Here is a tiny trained network, its code and every weight. The questions are about switching its units off for an input and a class, where a switched-off unit gives its printed mean instead of its output.

import numpy as np


def w(rows, s, z=0):
    codes = np.array(rows[::2]) - 128.0
    scale = np.full(codes.shape[1], s)
    scale[-1] = z or s
    return codes * scale


def f(y):
    return np.maximum(y, 0)


def log_softmax(a):
    a = a - a.max(-1, keepdims=True)
    return a - np.log(np.exp(a).sum(-1, keepdims=True))


def net(x, mask):
    res = np.array(x, float).reshape(1, 4) / 4 @ E
    y = f(res @ A[0][:, :-1].T + A[0][:, -1])
    res = res + np.where(mask, y, B[0][:, -1]) @ B[0][:, :-1]
    return log_softmax(res[-1] @ U[:, :-1].T + U[:, -1])


A, B = {}, {}
E = w([
[106,1,84],'x0',
[190,207,31],'x1',
[36,177,103],'x2',
[131,128,129],'x3',
],0.0087)
A[0] = w([
[112,137,236,59],'N0',
[182,78,115,150],'N1',
[79,78,52,143],'N2',
[46,163,115,46],'N3',
[182,76,114,160],'N4',
[116,169,182,78],'N5',
[158,161,96,48],'N6',
[120,96,183,111],'N7',
[151,176,218,78],'N8',
[77,117,167,69],'N9',
[108,148,39,122],'N10',
[207,82,179,31],'N11',
[96,113,147,83],'N12',
[176,124,177,143],'N13',
[110,121,210,102],'N14',
[77,182,152,170],'N15',
[122,66,98,59],'N16',
[185,88,130,72],'N17',
[121,69,69,43],'N18',
[131,177,147,92],'N19',
[108,124,145,91],'N20',
[87,124,240,102],'N21',
[131,142,84,59],'N22',
[9,109,37,133],'N23',
[159,113,155,86],'N24',
[145,165,163,46],'N25',
[159,123,141,233],'N26',
[159,172,51,54],'N27',
[205,180,53,62],'N28',
[110,142,135,73],'N29',
[121,78,81,47],'N30',
[115,43,137,160],'N31',
[122,103,151,3],'N32',
[181,135,148,218],'N33',
[110,63,85,147],'N34',
[93,115,84,167],'N35',
[57,130,177,44],'N36',
],0.014,0.0049)
B[0] = w([
[124,71,142,199],'N0',
[57,149,126,211],'N1',
[203,131,172,217],'N2',
[116,179,6,179],'N3',
[62,150,161,216],'N4',
[198,160,150,173],'N5',
[132,113,112,169],'N6',
[108,90,116,196],'N7',
[226,189,132,198],'N8',
[118,110,99,177],'N9',
[119,68,172,196],'N10',
[108,173,8,198],'N11',
[113,121,106,160],'N12',
[95,180,98,188],'N13',
[121,74,134,198],'N14',
[78,163,195,210],'N15',
[189,147,125,189],'N16',
[91,165,54,179],'N17',
[210,130,119,185],'N18',
[189,145,131,176],'N19',
[121,116,120,145],'N20',
[121,46,143,230],'N21',
[138,102,112,152],'N22',
[50,195,71,237],'N23',
[119,153,83,155],'N24',
[190,154,94,158],'N25',
[78,139,147,199],'N26',
[129,67,123,206],'N27',
[116,66,129,238],'N28',
[139,139,108,137],'N29',
[200,136,114,173],'N30',
[135,140,194,253],'N31',
[156,115,90,142],'N32',
[83,148,156,208],'N33',
[196,122,161,221],'N34',
[90,146,160,180],'N35',
[119,118,108,185],'N36',
],0.022,0.0081)
U = w([
[186,18,93,90],'0',
[159,129,157,254],'1',
[254,137,127,82],'2',
[147,147,79,54],'3',
],0.008,0.0086)

Each question gives the input, the list of numbers given to net, and the class t.
The units are the neurons (one row each of A and B). Each row of codes is followed by its name. A weight is (code - 128) times the scale printed after its matrix; where a second scale follows, it is the last column's (A, B and U).
mask holds one flag per neuron, in row order. A switched-off neuron (its flag False) gives its mean, the last column of its row in B, instead of its output. The means were averaged over made-up inputs and are rounded, as every weight is.
A unit's drop is (log p(t) with every unit on - log p(t) with that unit switched off) / (log p(t) with every unit on - log p(t) with every unit switched off).
The circuit of an input: a set's keep is (log p(t) with only the set's units on - log p(t) with every unit switched off) / (log p(t) with every unit on - log p(t) with every unit switched off). Starting from the 12 units with the biggest drops (on a tie, the unit counted first), units are removed one at a time, each time the one whose removal leaves the highest keep (on an exact tie, the one counted first), for as long as the keep stays at least 0.8.
circuit, biggest first: the units of the circuit, biggest drop first
most important unit: the unit with the biggest drop
top k neurons: the k neurons with the biggest drops, biggest first
drop of u: that unit's drop, to one decimal
input [2,-3,-6,1], class 3: most important unit -> N11
input [-2,3,3,2], class 0: circuit, biggest first -> (N31 N27)
input [-7,-5,6,-2], class 2: top 2 neurons -> (N8 N5)
input [-1,-3,6,4], class 3: top 3 neurons -> (N3 N23 N31)
input [-4,2,-5,4], class 3: top 4 neurons -> (N31 N2 N34 N13)
input [4,-1,8,-5], class 3: top 2 neurons -> (N23 N3)
input [3,0,8,7], class 3: top 2 neurons -> (N23 N3)
input [1,8,-7,0], class 0: top 2 neurons -> (N28 N27)
input [-6,-8,-5,-3], class 0: top 3 neurons -> (N21 N0 N14)
input [-4,-2,-1,-1], class 2: top 4 neurons -> (N8 N4 N23 N1)
input [0,8,7,0], class 0: drop of N28 -> 0.3
input [-1,6,-2,-5], class 0: drop of N28 -> 0.1
input [-8,0,3,0], class 2: drop of N8 -> 0.2
input [-7,-5,-1,1], class 2: drop of N0 -> -0.1
input [-2,2,-4,-3], class 3: most important unit -> N31
